Below is a small trained network, with its code and all its weights. Each question gives an input and a target symbol and asks what happens when units are switched off, that is, made to give their printed mean instead of their output.

import numpy as np


def w(rows, s, z=0):
    codes = np.array(rows[::2]) - 128.0
    scale = np.full(codes.shape[1], s)
    scale[-1] = z or s
    return codes * scale


def norm(h):
    return h / np.sqrt((h * h).mean(-1, keepdims=True) + 1e-5)


def f(y):
    return y / 2 * (1 + np.tanh(0.7978845608 * (y + 0.044715 * y**3)))


def softmax(a):
    e = np.exp(a - a.max(-1, keepdims=True))
    return e / e.sum(-1, keepdims=True)


def log_softmax(a):
    a = a - a.max(-1, keepdims=True)
    return a - np.log(np.exp(a).sum(-1, keepdims=True))


def net(x, mask):
    ids = ['ΛΞΩαβπστ'.index(c) for c in x.split()]
    T = len(ids)
    res = E[ids] + P[:T]
    r = norm(res)
    for j in range(3):
        rows = slice(4 * j, 4 * j + 4)
        q, k, v = (r @ M[0][rows].T for M in (Q, K, V))
        z = softmax(np.where(np.tri(T) > 0, q @ k.T / 4**0.5, -1e9)) @ v
        o = O[0][rows]
        res = res + np.where(mask[j], z, o[:, -1]) @ o[:, :-1]
    y = f(norm(res) @ A[0][:, :-1].T + A[0][:, -1])
    res = res + np.where(mask[3:19], y, B[0][:, -1]) @ B[0][:, :-1]
    return log_softmax(norm(res)[-1] @ U[:, :-1].T + U[:, -1])


Q, K, V, O, A, B = {}, {}, {}, {}, {}, {}
E = w([
[173,128,4,170,94,106,159],'Λ',
[188,152,128,148,126,122,104],'Ξ',
[155,145,88,93,108,49,129],'Ω',
[171,126,145,126,140,123,95],'α',
[143,63,146,111,80,81,134],'β',
[142,164,115,83,117,107,170],'π',
[172,160,145,119,135,114,108],'σ',
[125,113,117,158,159,141,151],'τ',
],0.0037)
P = w([
[5,140,86,146,94,157,48],'0',
[169,144,78,149,53,150,123],'1',
[162,164,93,150,76,140,133],'2',
[154,162,107,149,94,140,132],'3',
[147,159,114,147,109,143,128],'4',
[142,159,120,147,120,145,129],'5',
[136,160,128,147,130,147,127],'6',
[132,156,136,145,141,150,127],'7',
[127,155,140,145,149,152,125],'8',
[122,155,143,145,159,152,123],'9',
[120,155,148,144,167,155,123],'10',
[115,150,152,145,172,156,120],'11',
[111,150,152,146,177,155,119],'12',
],0.0019)
Q[0] = w([
[43,102,137,114,86,122,198],'h0',
[193,154,128,95,136,112,25],'h0',
[39,162,64,191,209,202,255],'h0',
[82,155,104,96,102,109,209],'h0',
[57,95,150,96,120,127,161],'h1',
[134,192,98,86,138,103,167],'h1',
[84,96,174,100,130,121,76],'h1',
[120,120,155,83,120,144,42],'h1',
[188,157,144,144,123,104,119],'h2',
[173,181,135,137,172,130,69],'h2',
[139,208,138,96,176,99,133],'h2',
[164,183,95,84,151,165,112],'h2',
],0.0051)
K[0] = w([
[215,97,159,99,97,137,201],'h0',
[38,154,1,129,88,108,18],'h0',
[181,180,179,107,206,149,167],'h0',
[212,156,109,35,97,132,242],'h0',
[98,78,160,145,95,159,115],'h1',
[172,156,97,217,177,173,91],'h1',
[67,114,145,109,104,163,99],'h1',
[65,115,96,148,96,136,60],'h1',
[67,37,88,137,77,106,30],'h2',
[104,156,131,105,119,133,35],'h2',
[13,143,28,59,129,154,68],'h2',
[128,151,67,37,115,138,104],'h2',
],0.0046)
V[0] = w([
[136,241,106,129,77,92,133],'h0',
[153,180,151,18,193,218,251],'h0',
[137,77,93,186,62,99,226],'h0',
[185,36,191,49,83,107,163],'h0',
[114,178,126,72,131,82,119],'h1',
[27,81,188,162,110,139,17],'h1',
[162,52,122,133,86,110,133],'h1',
[127,189,60,134,132,130,108],'h1',
[118,77,135,123,126,99,121],'h2',
[163,174,139,85,93,154,223],'h2',
[168,206,192,79,145,150,203],'h2',
[10,132,98,76,130,101,94],'h2',
],0.0024)
O[0] = w([
[217,159,121,104,207,99,216,177],'h0',
[154,42,139,159,68,46,149,1],'h0',
[101,133,63,144,161,180,189,192],'h0',
[70,24,44,108,182,126,99,159],'h0',
[157,161,149,121,122,167,132,137],'h1',
[170,182,80,192,148,108,220,74],'h1',
[67,162,180,137,160,74,150,178],'h1',
[173,119,186,114,128,144,88,152],'h1',
[134,167,188,108,98,152,85,143],'h2',
[82,180,125,142,130,76,213,127],'h2',
[80,165,70,150,71,125,174,74],'h2',
[156,3,147,129,135,120,137,113],'h2',
],0.0026)
A[0] = w([
[174,109,109,70,63,104,152,162],'n0',
[206,149,162,166,132,143,93,52],'n1',
[173,145,78,111,129,106,167,234],'n2',
[177,160,171,137,117,167,88,126],'n3',
[139,165,56,156,136,105,53,242],'n4',
[96,125,73,108,142,103,191,125],'n5',
[135,132,160,210,120,141,104,185],'n6',
[235,154,149,98,4,113,119,95],'n7',
[108,93,135,119,52,103,107,125],'n8',
[122,116,78,221,137,199,134,64],'n9',
[188,150,150,110,136,175,116,179],'n10',
[117,216,138,136,128,122,132,78],'n11',
[179,178,99,237,92,91,144,182],'n12',
[79,176,210,126,140,182,132,248],'n13',
[152,174,137,113,182,208,160,49],'n14',
[126,52,103,125,177,138,152,119],'n15',
],0.0038,0.0012)
B[0] = w([
[161,107,158,114,103,167,70,212],'n0',
[147,164,119,155,114,61,231,175],'n1',
[131,80,189,141,85,124,33,249],'n2',
[95,104,113,159,60,95,196,200],'n3',
[103,59,201,1,138,151,136,216],'n4',
[148,110,183,162,143,87,140,211],'n5',
[146,76,162,29,137,127,125,126],'n6',
[27,119,82,156,215,169,122,207],'n7',
[158,174,86,103,151,154,151,119],'n8',
[196,204,190,104,131,94,90,119],'n9',
[58,85,71,168,117,35,171,244],'n10',
[102,119,150,179,100,198,117,156],'n11',
[58,105,172,45,176,101,94,154],'n12',
[160,58,95,117,69,139,88,234],'n13',
[101,120,46,154,130,177,110,223],'n14',
[88,214,122,178,113,109,177,181],'n15',
],0.0024,0.0014)
U = w([
[101,173,73,147,106,191,176,55],'Λ',
[147,216,180,173,202,226,123,94],'Ξ',
[203,114,44,168,173,142,189,3],'Ω',
[216,69,233,67,75,157,46,181],'α',
[56,28,39,29,150,191,41,223],'β',
[3,58,126,143,191,36,212,170],'π',
[213,182,224,120,126,10,164,139],'σ',
[35,137,144,180,12,158,122,121],'τ',
],0.0072,0.0017)

Each question gives the input, a string of symbols that net reads in full, and the target symbol t.
The units are the heads (4 rows each of Q, K, V and O) and the neurons (one row each of A and B). Each row of codes is followed by its name. A weight is (code - 128) times the scale printed after its matrix; where a second scale follows, it is the last column's (O, A, B and U).
mask holds one flag per unit, heads first, then neurons. A switched-off unit (its flag False) gives its mean, the last column of its rows in O or B, instead of its output. The means were averaged over made-up inputs and are rounded, as every weight is.
A unit's drop is (log p(t) with every unit on - log p(t) with that unit switched off) / (log p(t) with every unit on - log p(t) with every unit switched off).
The circuit of an input: a set's keep is (log p(t) with only the set's units on - log p(t) with every unit switched off) / (log p(t) with every unit on - log p(t) with every unit switched off). Starting from the 12 units with the biggest drops (on a tie, the unit counted first), units are removed one at a time, each time the one whose removal leaves the highest keep (on an exact tie, the one counted first), for as long as the keep stays at least 0.8.
circuit, biggest first: the units of the circuit, biggest drop first
k most important neurons: the k neurons with the biggest drops, biggest first
which heads matter: for each layer, one digit per head in row order, 1 if its drop is at least 0.15 and else 0, layers parted by /
input β σ τ, target π: 4 most important neurons => (n10 n0 n12 n1)
input Ξ Ω β β σ τ π Ω Ω σ Λ π Λ, target α: circuit, biggest first => (n2 h1 h0 n4)
input β β β π β β β, target π: circuit, biggest first => (h1)
input τ σ Ω β τ β Ω, target α: circuit, biggest first => (n2 n4)
input β α β Λ Ξ, target β: circuit, biggest first => (h0 n4 n10)
input σ σ Ω, target β: circuit, biggest first => (n7 h1)
input Λ Ξ Ω σ β β α, target Λ: which heads matter => 100
input π π β σ Ξ π τ, target σ: circuit, biggest first => (h0 n7)
input β β π σ Ω, target β: circuit, biggest first => (h1 n7)
input Λ β σ τ, target π: circuit, biggest first => (h0 n12)
input σ σ τ σ π σ α, target σ: circuit, biggest first => (h0 n1)
input π β β α τ Ω Ξ, target π: which heads matter => 000
input τ Ω τ τ σ β π β β Ω, target α: 2 most important neurons => (n2 n14)
input α τ β σ Ξ π Ω β Ξ τ α Ω σ, target α: 2 most important neurons => (n13 n15)
input β β Ω Λ σ σ β π τ β π, target α: circuit, biggest first => (h0 n2 h1 n0)
input α σ Ξ, target α: circuit, biggest first => (n4)
input Λ σ τ τ τ, target α: which heads matter => 111
input β τ Λ π π τ τ σ Λ π τ, target σ: 2 most important neurons => (n7 n9)
input β Λ σ Λ σ τ π, target β: 2 most important neurons => (n7 n15)
input Ω Λ Ξ Ω β β τ σ β β Λ Ξ, target Ω: 2 most important neurons => (n1 n14)
input β σ β α σ Λ σ, target β: most important neuron => (n10)
input σ β σ σ, target σ: 4 most important neurons => (n1 n10 n3 n7)
input Λ τ β Ω β σ β τ β σ Ξ, target Λ: 3 most important neurons => (n14 n1 n3)
input Ξ β π σ β β, target σ: which heads matter => 111
input Ω β β β π τ σ β τ σ α, target Ω: which heads matter => 100
input σ σ β β τ β, target σ: 4 most important neurons => (n7 n14 n10 n15)
input β β σ σ Λ σ Ξ Ω Ω Λ, target β: 3 most important neurons => (n12 n4 n7)
input τ Ω τ β β Λ τ Ω Ξ, target τ: which heads matter => 100
input τ β σ, target τ: 2 most important neurons => (n3 n7)
input β Λ σ σ β Ω β π π β τ π, target σ: 4 most important neurons => (n4 n5 n6 n13)
